Where the symbols take the units:
from | τ ψ γ ζ ξ ε
q634 | q566 q717 q242 q926 q925 q733
q588 | q611 q88 q506 q646 q808 q659
q861 | q410 q815 q957 q130 q357 q760
q928 | q815 q173 q410 q984 q479 q174
q39 | q495 q530 q112 q88 q137 q446
q733 | q925 q207 q355 q655 q250 q566
q687 | q751 q989 q504 q139 q465 q414
q210 | q580 q536 q839 q929 q587 q983
q849 | q579 q537 q643 q914 q663 q682
q446 | q137 q761 q231 q788 q619 q495
q433 | q355 q925 q634 q484 q969 q242
q355 | q717 q522 q566 q13 q207 q969
q88 | q944 q112 q439 q506 q39 q788
q159 | q756 q562 q907 q238 q382 q791
q842 | q561 q464 q662 q988 q139 q917
q917 | q139 q866 q413 q752 q350 q561
q414 | q465 q232 q525 q350 q412 q751
q969 | q207 q988 q925 q433 q330 q717
q646 | q937 q506 q889 q736 q588 q281
q416 | q914 q382 q159 q815 q846 q907
q925 | q522 q683 q717 q634 q988 q250
q760 | q357 q479 q928 q384 q238 q410
q808 | q118 q39 q88 q588 q30 q439
q353 | q848 q899 q660 q970 q13 q484
q713 | q414 q929 q367 q561 q751 q687
q201 | q281 q457 q890 q212 q937 q646
q889 | q457 q659 q281 q587 q506 q501
q663 | q715 q484 q537 q849 q660 q754
q630 | q788 q30 q808 q457 q944 q88
q866 | q504 q751 q713 q413 q525 q367
q404 | q928 q357 q861 q14 q174 q957
q212 | q536 q890 q580 q412 q201 q736
q655 | q634 q355 q13 q715 q733 q899
q970 | q586 q660 q663 q180 q353 q537
q412 | q839 q580 q232 q414 q212 q596
q761 | q510 q130 q146 q231 q14 q768
q736 | q201 q889 q587 q596 q646 q536
q914 | q562 q643 q756 q471 q849 q846
q13 | q242 q566 q899 q353 q355 q433
q174 | q479 q64 q357 q404 q471 q815
q752 | q842 q413 q916 q250 q917 q317
q173 | q159 q914 q471 q410 q791 q64
q464 | q367 q414 q350 q662 q504 q866
q791 | q382 q849 q914 q173 q180 q756
q471 | q907 q756 q64 q174 q914 q416
q91 | q537 q715 q579 q382 q586 q970
q701 | q88 q118 q611 q501 q788 q630
q697 | q761 q812 q137 q30 q768 q530
q357 | q173 q416 q815 q861 q64 q238
q768 | q14 q384 q812 q697 q962 q510
q64 | q791 q846 q416 q357 q756 q159
q118 | q112 q495 q944 q611 q231 q30
q506 | q630 q439 q659 q889 q88 q701
q250 | q988 q916 q207 q733 q752 q522
q611 | q439 q944 q630 q937 q118 q808
q984 | q957 q410 q392 q510 q928 q404
q413 | q464 q713 q561 q916 q866 q33
q242 | q969 q250 q733 q848 q717 q355
q525 | q989 q596 q751 q866 q232 q929
q232 | q983 q736 q596 q525 q580 q210
q846 | q849 q91 q382 q416 q682 q562
q812 | q130 q984 q510 q137 q384 q246
q501 | q506 q611 q937 q46 q701 q457
q130 | q392 q957 q962 q146 q861 q384
q989 | q210 q212 q412 q504 q983 q232
q929 | q232 q839 q465 q367 q210 q989
q537 | q353 q926 q754 q643 q484 q586
q180 | q91 q663 q849 q791 q970 q643
q756 | q180 q682 q846 q64 q643 q382
q484 | q13 q634 q926 q537 q433 q848
q962 | q404 q760 q384 q768 q957 q984
q788 | q39 q231 q118 q701 q446 q944
q439 | q30 q446 q788 q659 q112 q118
q281 | q588 q701 q501 q536 q659 q937
q410 | q238 q471 q174 q392 q173 q357
q504 | q929 q412 q414 q464 q989 q525
q367 | q525 q465 q687 q33 q929 q504
q465 | q596 q983 q989 q687 q839 q412
q246 | q384 q404 q14 q619 q392 q130
q662 | q33 q350 q917 q683 q464 q413
q510 | q962 q392 q246 q530 q984 q14
q30 | q231 q137 q39 q808 q697 q112
q495 | q619 q768 q697 q944 q146 q137
q536 | q646 q501 q46 q839 q281 q201
q231 | q530 q146 q495 q118 q761 q697
q683 | q518 q917 q752 q717 q662 q916
q660 | q655 q433 q484 q663 q899 q926
q659 | q808 q788 q701 q281 q439 q611
q751 | q412 q210 q929 q713 q596 q465
q890 | q501 q588 q646 q580 q457 q889
q899 | q733 q969 q433 q660 q566 q634
q112 | q697 q619 q446 q439 q530 q231
q957 | q174 q238 q760 q962 q815 q928
q848 | q433 q733 q655 q586 q242 q13
q983 | q587 q201 q212 q989 q46 q580
q207 | q683 q317 q522 q355 q916 q330
q14 | q984 q861 q130 q761 q404 q962
q457 | q701 q808 q588 q890 q630 q506
q717 | q330 q752 q250 q242 q683 q207
q238 | q64 q907 q479 q760 q159 q173
q33 | q866 q687 q139 q518 q367 q464
q926 | q899 q242 q848 q754 q634 q655
q522 | q752 q518 q330 q566 q317 q988
q146 | q246 q962 q768 q495 q130 q812
q137 | q146 q510 q530 q39 q812 q619
q907 | q846 q180 q791 q479 q562 q914
q643 | q970 q754 q682 q756 q537 q91
q815 | q471 q159 q238 q957 q416 q479
q392 | q760 q174 q404 q246 q410 q861
q562 | q682 q970 q180 q907 q579 q849
q317 | q917 q33 q518 q522 q561 q842
q916 | q662 q561 q317 q207 q413 q518
q937 | q659 q630 q457 q201 q611 q588
q330 | q916 q842 q988 q969 q518 q683
q384 | q861 q928 q984 q812 q760 q392
q596 | q212 q587 q210 q751 q736 q839
q579 | q754 q353 q970 q562 q715 q663
q682 | q663 q586 q91 q846 q754 q579
q580 | q46 q646 q736 q232 q890 q587
q587 | q890 q281 q536 q210 q889 q46
q839 | q736 q46 q983 q465 q536 q212
q944 | q446 q697 q30 q630 q495 q39
q988 | q317 q662 q683 q925 q842 q752
q46 | q889 q937 q201 q983 q501 q890
q530 | q768 q246 q619 q112 q510 q761
q350 | q687 q525 q866 q917 q414 q713
q586 | q484 q655 q715 q91 q848 q353
q382 | q643 q579 q562 q159 q91 q180
q754 | q660 q848 q586 q682 q926 q715
q715 | q926 q13 q353 q579 q655 q660
q518 | q413 q139 q842 q330 q33 q662
q561 | q350 q367 q33 q317 q713 q139
q619 | q812 q14 q761 q446 q246 q146
q139 | q713 q504 q464 q842 q687 q350
q479 | q416 q791 q173 q928 q907 q471
q566 | q250 q330 q969 q899 q522 q925

The rows follow the links: the fewer symbols apart two units are, the more alike their rows tend to be.

Each row is also shifted at random along 6 hidden directions that mean nothing.

Name the unit of each row.
-813	-197	-25	-59	412	-64	-191	-50	398	-132	351	-128	297	-86	-263	484	89	239	14	138	184	-161	-57	200	37	288	-197	92	304	295	-17	20	204	11	-463	-23	591	-117	99	134	149	211	252	-66	307	41	243	599	572	238	-247	273	-108	-63	177	-660	-122	249	302	-135	438; unit q983
-174	249	151	-148	-240	220	79	-187	-364	162	-249	73	-375	252	338	-391	203	-144	-102	-344	-291	10	-50	-41	-19	-434	91	-202	-148	-198	80	-145	-284	45	378	-145	-464	142	-17	-307	-180	-365	-326	28	-53	201	-68	8	-138	-349	50	-119	24	-63	-230	160	-12	-272	-311	206	-1; unit q715
-114	185	170	-197	-207	239	-233	-241	-195	-236	-57	43	-290	260	308	-309	209	-36	-201	-401	-229	102	-7	18	9	-390	91	-247	89	-101	104	-262	-265	392	355	-188	330	76	-87	-298	-186	-373	-354	82	-61	197	195	-136	26	-370	-121	15	-13	-113	-233	-349	152	-274	-313	179	46; unit q353
-980	-240	-14	65	222	-70	-57	124	22	-80	61	-302	51	-48	-72	426	75	-111	140	155	82	-268	-6	-216	-573	280	50	53	211	315	-238	24	224	-14	-450	-91	52	-145	-57	142	172	199	173	252	365	43	314	-8	-13	174	-110	155	135	76	25	-250	-125	216	191	-105	513; unit q839
75	279	292	-214	-8	230	93	-166	9	85	-65	26	-153	419	268	-98	-140	-231	-103	-416	-102	-192	40	-20	143	-327	-122	-222	21	-73	35	-84	-148	-91	168	-63	-240	309	-52	-352	-265	-273	-262	-136	152	314	-18	-471	-246	-400	-78	-121	-126	-60	-278	281	55	-248	-200	278	341; unit q242
-1191	-1	41	111	217	-30	97	-62	66	303	-25	-223	-76	-53	-62	406	25	-73	42	156	54	-344	-72	-83	-138	255	-159	46	176	230	-230	138	140	-95	-384	26	-391	-89	37	126	177	160	244	191	356	51	158	178	20	111	-107	220	134	86	27	42	-195	223	121	24	506; unit q596
1091	-119	-261	309	-221	-162	77	134	-20	23	-65	84	59	-305	-213	-120	-21	148	121	371	110	213	-38	-92	136	239	87	190	-191	-90	28	177	66	81	36	152	-95	-194	55	248	159	180	105	58	-324	-348	-256	174	12	274	224	-59	93	134	158	188	54	102	85	-72	-630; unit q146
-212	-7	167	-351	-11	143	-60	42	-230	-43	-60	-18	-97	217	216	-352	266	-143	-186	-433	-354	123	5	254	-298	-471	177	-185	-57	-116	187	-391	-233	-212	333	-324	120	171	-27	-295	-268	-272	-349	-184	-10	285	164	-23	1	-303	-117	-78	-44	-305	-91	-196	-40	-236	-185	-40	107; unit q484
302	-148	-258	-99	-131	-123	-166	213	-33	-642	117	341	263	-210	56	-347	-50	213	240	140	97	373	123	71	194	-145	175	90	-232	-129	208	147	-38	326	317	111	460	-36	2	118	-12	-41	34	-170	-472	-306	-441	144	61	116	389	-398	-206	153	63	-146	250	-47	20	-41	-642; unit q957
611	-176	-230	167	-339	-86	88	205	-501	189	-235	12	-156	-329	-57	-393	490	83	-23	195	-291	372	-93	14	-363	-56	359	132	-295	-245	110	-99	-123	-94	277	-171	-334	-216	44	152	51	11	-115	126	-418	-209	-139	579	71	154	182	-36	271	-94	199	50	-121	-4	-58	-206	-711; unit q861
-37	-179	248	-80	40	220	-234	-128	125	-594	239	-205	-6	388	74	443	90	-74	491	-50	255	-472	4	-736	-545	127	106	-98	248	340	-250	170	169	502	-427	-66	233	22	-149	-29	50	-17	-84	346	526	200	92	98	236	-150	107	-82	-90	346	-360	-600	41	-4	95	296	744; unit q687
-841	158	102	218	83	44	234	-219	-31	465	-174	-238	-275	95	1	422	12	-192	125	134	116	-476	-143	-394	-134	253	-180	-5	122	183	-334	213	113	-40	-418	103	-858	-69	-10	74	193	92	179	313	402	113	69	70	-172	28	-10	185	195	208	-129	343	-205	173	44	187	572; unit q989
276	84	-214	25	-9	-148	-133	157	-42	336	-133	83	81	-381	-103	-429	-23	110	-733	-66	-323	618	66	909	323	-123	25	53	-5	-279	271	-491	-179	-356	426	-137	655	-146	59	-21	-69	38	-57	-206	-506	-170	441	-497	-154	113	-439	349	196	-599	411	97	41	26	-135	-506	-703; unit q815
391	403	48	-31	-302	114	73	-265	-128	69	-192	273	-259	88	259	-416	-169	7	-169	-212	-88	145	17	32	598	-350	-61	-137	-175	-256	110	58	-284	286	470	136	-256	137	-11	-184	-143	-297	-159	-62	-319	-14	-294	-210	-201	-271	171	-175	-65	59	-176	422	208	-255	-309	253	-403; unit q562
887	-279	-103	384	-127	-154	27	266	43	-91	-53	-252	126	-156	-222	369	-188	-130	297	399	244	-136	77	-521	-520	480	175	179	64	178	-282	145	321	20	-349	88	-45	-202	-122	328	219	378	180	361	76	-236	98	-626	-348	257	94	57	254	201	60	184	19	220	184	-101	-27; unit q659
-410	177	283	94	55	204	175	-311	1	359	-90	-234	-294	321	85	343	61	-175	68	-143	39	-483	-119	-365	-109	69	-170	-141	164	166	-215	110	20	13	-292	7	-612	83	-32	-110	2	-67	-19	218	455	292	149	78	17	-184	-121	171	83	151	-248	93	-168	-20	-42	288	672; unit q464
-494	43	-263	387	172	-283	49	140	109	577	-143	-206	56	-494	-320	258	-237	-43	-441	350	-17	121	-4	430	57	471	-133	181	176	42	-142	-124	152	-366	-239	101	50	-290	37	313	253	404	381	159	-72	-265	472	-655	-353	427	-386	512	378	-272	399	386	-76	382	110	-451	-163; unit q611
-587	-260	270	-325	400	51	-57	247	105	-93	198	-249	230	285	16	245	58	-246	-29	-263	-104	-202	70	128	-654	-88	61	-114	168	202	-7	-287	129	-503	-244	-318	282	180	-40	-178	-173	30	-108	-133	424	364	356	-248	11	-142	-280	6	-98	-232	-59	-283	-147	-4	150	-109	735; unit q413
-590	-17	164	5	188	26	158	-37	73	150	20	-188	-39	206	20	421	-67	-226	272	38	127	-449	-57	-386	-310	176	-89	-37	79	220	-258	177	170	-148	-376	37	-531	81	-43	-4	49	86	126	127	441	193	-14	-52	-120	-31	19	6	12	198	-167	187	-165	110	127	182	670; unit q525
-80	35	-167	229	148	-108	-53	-182	468	-155	211	75	220	-164	-220	440	-376	264	173	376	449	-156	-8	-119	558	440	-324	186	175	204	-141	405	206	348	-384	369	243	-127	53	257	272	276	392	55	101	-248	-155	136	177	301	47	78	-108	305	87	-50	112	253	224	67	7; unit q457
-117	-32	59	-454	120	30	-186	196	-25	-277	116	173	197	88	164	-438	0	22	-253	-382	-261	362	136	583	5	-461	110	-131	-62	-165	318	-378	-184	-279	432	-236	664	199	-27	-268	-286	-211	-255	-411	-191	155	99	-306	-66	-191	-159	-151	-204	-369	55	-187	122	-227	-128	-174	-137; unit q970
-607	-42	-372	293	-123	-283	7	216	-263	127	-241	-41	-72	-493	-116	-53	29	6	-53	394	-52	229	9	6	-125	234	147	230	-75	-18	-135	61	69	58	31	87	-135	-327	17	313	273	240	277	278	-293	-412	41	-214	-287	363	91	162	335	22	239	225	8	245	13	-288	-485; unit q495
-376	-14	287	-285	344	92	12	19	336	-113	210	-95	206	359	48	269	-249	-147	71	-276	110	-300	97	52	-73	-44	-188	-155	172	182	-33	-61	102	-274	-242	-36	192	282	-68	-227	-170	-19	-26	-219	412	335	124	-400	-75	-187	-161	-65	-235	-77	-136	-23	-18	-50	85	89	701; unit q917
30	137	-217	166	-552	29	-266	-89	-499	-299	-307	64	-401	-160	275	-412	150	-18	-72	24	-190	325	20	-225	-120	-182	299	-19	-46	-204	-81	-99	-243	679	464	-66	199	-213	-127	39	53	-179	-157	434	-417	-238	110	-431	-294	-88	176	12	298	67	-92	-80	286	-124	-320	29	-611; unit q238
-689	-51	121	-88	425	-12	-108	-11	427	-28	247	-194	228	88	-138	480	-254	-48	-129	-60	158	-237	60	186	-7	228	-197	-41	362	243	-116	-84	204	-198	-407	-22	490	30	-7	-3	41	190	188	-35	400	175	420	-395	22	62	-375	286	-84	-165	40	-197	-23	202	187	-103	618; unit q751
-508	172	281	-260	229	135	8	-84	148	81	34	-66	-7	357	172	145	-242	-249	-116	-372	-28	-279	89	42	29	-150	-173	-231	168	53	-36	-130	-10	-214	-54	-33	-10	277	-91	-259	-187	-117	-96	-112	338	344	176	-631	-240	-301	-214	-10	-125	-94	-200	176	15	-85	-65	148	614; unit q683
-481	-262	-365	99	-227	-205	149	300	-534	26	-207	112	-54	-445	-32	-321	503	117	286	341	-158	260	-88	-97	-355	-14	353	232	-412	-96	58	149	-35	-22	178	-55	-582	-240	104	278	169	65	108	67	-375	-318	-427	964	119	299	458	-228	143	166	199	53	-152	113	91	-169	-636; unit q510
390	-259	-54	136	455	-213	115	289	487	364	204	-233	477	-166	-468	452	-309	9	-192	222	159	-48	42	430	-27	477	-208	174	171	171	-15	-76	314	-713	-477	37	290	-53	84	187	89	470	302	-224	205	-43	310	-205	45	375	-398	263	31	-278	358	92	-182	305	380	-393	217; unit q201
378	-92	146	-382	-6	64	-216	286	8	-595	116	139	244	265	258	-337	-196	-147	-66	-400	-111	225	232	172	-222	-416	238	-210	-48	-137	195	-288	-74	-53	389	-185	744	258	-166	-280	-325	-216	-310	-230	-108	169	51	-933	-320	-323	-20	-316	-252	-184	-142	-71	291	-269	-158	-18	-33; unit q537
805	-20	136	-344	-101	34	169	267	-102	-266	-9	238	165	297	227	-428	-158	-197	229	-286	-96	121	159	-82	-128	-442	180	-164	-345	-207	209	-18	-101	-304	394	-60	-227	389	-91	-230	-329	-251	-279	-379	-145	128	-502	-370	-339	-287	323	-583	-292	32	-206	429	102	-325	-99	139	-151; unit q579
316	93	-285	288	-495	-78	-85	-17	-263	-330	-208	135	-243	-222	98	-150	-54	65	250	305	124	171	16	-506	81	110	205	112	-135	-95	-163	289	-41	705	202	238	-108	-233	-81	237	229	10	96	399	-376	-426	-295	-221	-263	107	444	-165	173	368	-85	157	283	19	-130	124	-672; unit q14
898	27	432	-83	97	285	210	-274	231	104	142	-110	-36	545	15	291	13	-59	235	-208	166	-467	-80	-387	-31	-32	-192	-149	30	141	-9	146	45	-116	-307	-6	-459	253	-3	-235	-133	-114	-178	-79	482	387	-172	464	311	-275	3	-113	-221	166	-288	-62	-163	-140	71	366	654; unit q662
741	340	-54	51	-105	83	-193	-364	212	269	39	258	-67	-152	-67	-372	-104	368	-737	-169	-122	483	-13	815	1093	-190	-300	-37	90	-340	369	-261	-274	177	450	107	717	-2	146	-142	-112	-165	-103	-268	-448	-81	217	86	315	-25	-396	383	-46	-405	253	-120	180	-113	-213	-123	-646; unit q159
-170	-26	-2	-186	-214	17	132	215	-648	222	-360	-2	-258	43	262	-563	407	-260	-83	-248	-518	237	-15	55	-582	-474	404	-108	-313	-272	118	-303	-238	-394	476	-332	-575	68	-48	-192	-236	-236	-318	-31	-247	120	-32	-39	-323	-218	138	-184	152	-208	-69	289	-117	-203	-268	-85	-248; unit q643
-682	-277	98	-185	501	-39	221	92	232	212	273	-96	282	69	-214	354	185	66	241	73	84	-315	-120	145	-211	146	-169	64	-37	232	35	135	174	-555	-469	-56	-408	104	133	17	41	159	163	-340	404	206	-177	1062	492	132	-10	-75	-191	-5	101	-170	-369	140	368	-25	595; unit q465
-1085	67	166	52	157	127	31	-172	-96	400	-115	-368	-282	158	46	367	174	-218	-134	-99	-126	-364	-115	-109	-392	119	-68	-97	248	204	-224	-120	23	-120	-318	-174	-330	-61	-34	-77	76	10	29	291	441	252	465	-85	-55	-90	-297	335	221	-79	-73	-84	-199	88	-43	41	677; unit q713
1164	39	378	-290	4	211	118	-41	137	-49	111	54	49	515	149	-151	-116	-138	81	-415	-24	-120	75	-87	12	-324	-15	-247	-74	-99	174	-78	-69	-253	138	-84	-68	403	-39	-364	-325	-226	-341	-303	156	360	-157	-213	-14	-393	-13	-256	-289	-58	-244	131	-12	-297	-81	258	290; unit q433

From each start, follow one symbol. Which unit do you reach?
Answers are names.
start -376	-80	-39	85	306	-80	-7	-71	490	-151	302	6	309	-75	-230	500	-242	197	203	252	401	-240	12	-38	302	364	-282	145	166	251	-90	326	266	107	-468	231	217	-45	63	181	194	238	330	-76	254	-71	-123	322	297	240	12	48	-187	216	89	-182	-6	234	297	39	308
ψ q501
start -280	77	-48	-237	-27	-13	119	72	-270	158	-95	265	-41	-78	136	-559	211	57	-181	-226	-320	333	-21	483	223	-436	92	-67	-320	-284	332	-168	-250	-312	478	-130	-202	138	83	-181	-179	-233	-137	-393	-342	19	-253	400	32	-105	84	-197	-111	-221	82	159	-48	-206	-134	-66	-414
τ q643
start -448	-72	238	-120	210	56	90	64	115	14	30	-213	67	301	56	350	-160	-297	182	-112	73	-424	45	-290	-414	87	-53	-100	119	231	-207	11	148	-236	-337	-60	-222	161	-96	-85	-11	58	20	62	459	254	118	-472	-236	-133	-71	-35	-37	69	-191	161	-102	51	81	119	728
γ q713
start 11	24	-332	209	-302	-218	-131	170	-148	-375	-138	156	-33	-358	59	-170	-263	15	131	288	98	259	126	-189	123	85	162	125	-88	-71	-135	180	10	438	209	202	226	-176	-88	242	162	97	173	233	-398	-444	-171	-685	-468	183	290	-118	139	227	45	266	296	70	-89	-70	-612
ψ q404
start 380	-292	-290	301	-167	-279	-153	472	-171	-252	-113	-153	106	-377	-147	44	-110	-106	87	381	37	220	108	-216	-601	326	353	188	-12	42	-188	-71	193	79	-33	-20	381	-295	-132	368	189	345	154	364	-196	-376	225	-852	-478	299	61	46	316	37	173	59	127	205	72	-343	-412
ψ q146
start -536	-246	-370	90	206	-338	-30	329	64	20	96	60	334	-531	-272	10	41	221	-62	371	9	313	14	430	31	248	45	295	-67	29	88	9	148	-220	-80	48	317	-266	116	338	198	282	326	-133	-252	-326	15	313	159	458	3	87	68	-122	413	-113	-58	283	238	-432	-422
ζ q439
start -187	419	-51	24	-348	102	81	-302	-356	275	-288	203	-457	-41	269	-507	148	46	-238	-155	-262	204	-86	125	497	-345	-36	-112	-202	-306	118	-33	-357	258	509	54	-455	13	47	-165	-69	-332	-179	29	-361	-43	-180	174	-95	-200	79	-14	59	-10	-92	302	81	-193	-343	184	-454
ζ q416
start 73	144	245	-359	254	93	145	43	89	300	44	109	118	247	109	-275	-61	-102	-340	-455	-256	71	62	583	238	-387	-150	-178	-87	-178	290	-329	-145	-636	262	-148	-33	340	58	-369	-355	-211	-220	-525	8	337	-4	-100	-53	-258	-255	-69	-225	-387	17	229	-89	-219	-78	-39	152
ξ q733
start 503	-70	100	-173	-293	133	-193	96	-388	-276	-116	5	-169	155	230	-424	314	-88	-92	-305	-332	266	30	-33	-436	-387	352	-150	-97	-180	141	-337	-219	128	451	-314	298	55	-102	-184	-219	-254	-419	73	-175	122	186	-190	-72	-289	7	-111	63	-199	-112	-263	83	-292	-232	-12	-217
ψ q586
start 498	-144	-308	256	-59	-269	-50	299	50	-11	-47	9	213	-410	-226	-30	-196	80	-88	344	65	314	93	191	30	286	88	180	-51	-52	-36	-11	117	-61	21	118	353	-224	19	284	150	277	218	47	-338	-368	64	-427	-191	328	-19	96	161	-75	300	164	94	191	96	-334	-552
ζ q112
start 222	-225	-53	379	-49	-106	120	171	-117	270	-149	-370	-45	-127	-198	405	63	-215	169	337	78	-254	-64	-452	-713	454	156	142	72	177	-334	67	248	-150	-428	-11	-397	-245	-65	282	233	341	166	447	238	-94	249	-209	-230	237	-30	200	345	91	52	133	-203	234	142	-115	214
ξ q588
start 369	-229	-175	-180	-188	-88	-175	331	-275	-486	0	187	137	-153	82	-475	172	74	61	-16	-182	428	86	120	-268	-281	354	26	-229	-164	216	-181	-102	86	423	-172	447	-49	-28	20	-119	-94	-176	-120	-414	-168	-133	23	-7	12	227	-262	-37	-103	49	-217	141	-137	-71	-164	-575
τ q416
start 735	-52	-140	325	105	-136	-54	-52	492	18	206	-33	278	-224	-375	421	-353	235	-60	372	390	-17	21	56	426	522	-228	217	170	116	-84	198	227	119	-344	276	426	-169	38	269	234	336	325	60	-6	-263	93	-98	169	340	-133	253	7	74	228	-50	38	256	240	-136	-149
γ q611
start -382	119	-339	112	-154	-151	-20	-1	-171	133	-123	227	-64	-446	-39	-390	112	265	-226	179	-125	413	-61	441	504	-84	-41	158	-174	-214	173	1	-169	132	351	115	45	-187	129	135	102	-49	123	-114	-478	-322	-175	459	98	205	86	66	62	-88	247	58	52	45	-69	-184	-743
γ q861
start 309	161	212	-259	97	161	-67	-133	70	162	43	64	-23	222	85	-288	5	8	-467	-451	-264	167	17	572	277	-360	-110	-198	45	-204	287	-415	-214	-263	324	-194	390	214	27	-351	-312	-264	-287	-330	-62	290	262	-158	79	-275	-346	127	-114	-417	19	-102	19	-230	-186	-66	13
ψ q433
start -234	-116	309	-267	391	116	113	-40	302	-1	288	-91	198	312	-62	294	42	-17	164	-181	86	-344	-44	-23	-98	-21	-170	-67	83	185	45	37	119	-349	-360	-62	-133	244	45	-138	-105	-10	-12	-272	449	358	-76	556	339	-114	-73	-105	-288	8	-95	-223	-202	-8	202	115	688
ξ q687
start 172	117	-191	16	-238	-43	29	-91	-145	-13	-57	346	-53	-223	55	-449	119	263	-37	65	-84	325	-53	182	551	-196	1	73	-274	-239	200	135	-203	241	387	137	-114	-61	116	16	17	-150	-27	-176	-453	-209	-436	609	196	40	256	-172	-92	60	91	83	97	-94	-91	49	-693
γ q815
